Here is a tiny trained network, its code and every weight. The questions are about switching its units off for an input and a class, where a switched-off unit gives its printed mean instead of its output.

import numpy as np


def w(rows, s, z=0):
    codes = np.array(rows[::2]) - 128.0
    scale = np.full(codes.shape[1], s)
    scale[-1] = z or s
    return codes * scale


def norm(h):
    return h / np.sqrt((h * h).mean(-1, keepdims=True) + 1e-5)


def f(y):
    return y / 2 * (1 + np.tanh(0.7978845608 * (y + 0.044715 * y**3)))


def log_softmax(a):
    a = a - a.max(-1, keepdims=True)
    return a - np.log(np.exp(a).sum(-1, keepdims=True))


def net(x, mask):
    res = np.array(x, float).reshape(1, 2) / 4 @ E
    u = 0
    for l in range(2):
        y = f(norm(res) @ A[l][:, :-1].T + A[l][:, -1])
        res = res + np.where(mask[u : u + 10], y, B[l][:, -1]) @ B[l][:, :-1]
        u += 10
    return log_softmax(norm(res)[-1] @ U[:, :-1].T + U[:, -1])


A, B = {}, {}
E = w([
[129,64,109,169,155,132,205,185,2],'x0',
[126,193,255,139,103,135,168,93,140],'x1',
],0.0061)
A[0] = w([
[124,122,125,133,133,127,140,126,139,103],'L0N0',
[132,174,164,115,122,125,120,51,179,101],'L0N1',
[145,93,43,135,179,119,125,155,116,15],'L0N2',
[136,129,126,135,125,125,118,129,146,8],'L0N3',
[121,135,96,115,114,139,66,98,184,56],'L0N4',
[118,139,164,149,109,134,141,118,111,144],'L0N5',
[117,133,123,126,126,127,130,122,118,90],'L0N6',
[140,181,146,129,116,134,121,97,163,124],'L0N7',
[127,124,95,68,136,120,23,113,207,144],'L0N8',
[124,168,139,106,103,129,101,70,255,80],'L0N9',
],0.012,0.0015)
B[0] = w([
[120,122,135,128,130,127,124,123,126,127],'L0N0',
[77,153,95,159,60,134,113,135,110,211],'L0N1',
[117,105,113,127,86,153,114,114,110,202],'L0N2',
[99,131,134,180,104,136,130,116,110,127],'L0N3',
[98,190,111,149,127,140,114,61,169,191],'L0N4',
[133,126,110,101,144,117,119,129,175,158],'L0N5',
[138,117,141,116,125,141,113,120,128,126],'L0N6',
[86,123,95,131,84,128,124,144,105,182],'L0N7',
[99,221,114,157,207,96,84,64,214,230],'L0N8',
[207,90,115,123,246,136,93,91,158,247],'L0N9',
],0.012,0.014)
A[1] = w([
[132,148,172,131,165,125,154,142,125,104],'L1N0',
[166,136,144,106,178,120,131,102,144,73],'L1N1',
[144,134,135,114,162,123,132,113,145,4],'L1N2',
[148,148,132,127,135,125,111,103,139,85],'L1N3',
[133,170,157,138,147,123,129,114,153,34],'L1N4',
[138,151,100,165,155,129,70,89,163,127],'L1N5',
[127,128,104,96,151,106,138,159,165,102],'L1N6',
[201,124,148,101,245,122,144,125,135,50],'L1N7',
[143,148,121,131,147,132,103,81,156,34],'L1N8',
[130,151,171,139,128,133,127,94,144,76],'L1N9',
],0.012,0.003)
B[1] = w([
[184,123,136,89,179,105,75,93,189,134],'L1N0',
[60,125,129,169,103,132,236,190,73,156],'L1N1',
[13,157,158,153,84,118,207,184,87,136],'L1N2',
[23,160,89,182,125,152,173,117,112,151],'L1N3',
[147,98,81,106,94,183,99,99,68,152],'L1N4',
[99,170,160,146,255,133,179,42,151,248],'L1N5',
[199,102,163,105,155,135,159,93,98,133],'L1N6',
[130,134,170,225,201,107,84,210,91,169],'L1N7',
[61,129,116,164,129,143,166,119,165,190],'L1N8',
[135,92,32,104,86,147,137,133,112,142],'L1N9',
],0.006,0.013)
U = w([
[189,118,193,156,237,100,147,187,116,101],'0',
[77,192,72,164,218,144,103,42,209,226],'1',
[197,145,160,36,107,106,161,119,194,50],'2',
[143,38,69,128,65,173,121,142,53,194],'3',
[52,220,132,120,2,104,147,166,164,5],'4',
],0.014,0.0033)

Each question gives the input, the list of numbers given to net, and the class t.
The units are the neurons (one row each of A and B). Each row of codes is followed by its name. A weight is (code - 128) times the scale printed after its matrix; where a second scale follows, it is the last column's (A, B and U).
mask holds one flag per neuron, layer by layer. A switched-off neuron (its flag False) gives its mean, the last column of its row in B, instead of its output. The means were averaged over made-up inputs and are rounded, as every weight is.
A unit's drop is (log p(t) with every unit on - log p(t) with that unit switched off) / (log p(t) with every unit on - log p(t) with every unit switched off).
The circuit of an input: a set's keep is (log p(t) with only the set's units on - log p(t) with every unit switched off) / (log p(t) with every unit on - log p(t) with every unit switched off). Starting from the 12 units with the biggest drops (on a tie, the unit counted first), units are removed one at a time, each time the one whose removal leaves the highest keep (on an exact tie, the one counted first), for as long as the keep stays at least 0.8.
circuit, biggest first: the units of the circuit, biggest drop first
unit that matters most: the unit with the biggest drop
k most important neurons: the k neurons with the biggest drops, biggest first
top k neurons in layer l: the k neurons of layer l with the biggest drops, biggest first
drop when u is switched off: that unit's drop, to one decimal
input [2,7], class 4: circuit, biggest first => (L0N9, L0N8)
input [3,7], class 4: circuit, biggest first => (L0N9, L0N8)
input [1,0], class 3: circuit, biggest first => (L0N8, L0N4, L0N9)
input [7,2], class 0: circuit, biggest first => (L0N1, L0N8, L0N4)
input [3,2], class 0: 4 most important neurons => (L0N1, L0N8, L0N4, L0N2)
input [5,3], class 0: 3 most important neurons => (L0N1, L0N8, L0N2)
input [1,7], class 4: circuit, biggest first => (L0N9, L0N8, L1N5)
input [6,-4], class 3: circuit, biggest first => (L0N8, L0N9)
input [4,3], class 0: unit that matters most => L0N1
input [4,2], class 0: 2 most important neurons => (L0N1, L0N2)
input [5,7], class 0: 2 most important neurons => (L0N1, L0N4)
input [2,5], class 4: 3 most important neurons => (L0N9, L0N8, L1N5)
input [8,2], class 3: 3 most important neurons => (L0N8, L0N9, L1N5)
input [5,1], class 3: 4 most important neurons => (L0N8, L0N9, L1N5, L0N4)
input [8,8], class 0: 2 most important neurons => (L0N8, L0N1)
input [8,-6], class 3: most important neuron => (L0N8)
input [1,2], class 2: top 2 neurons in layer 1 => (L1N5, L1N6)
input [7,8], class 0: drop when L0N8 is switched off => 0.3
input [0,0], class 0: drop when L0N7 is switched off => 1.0
input [1,-3], class 3: drop when L0N9 is switched off => 0.2
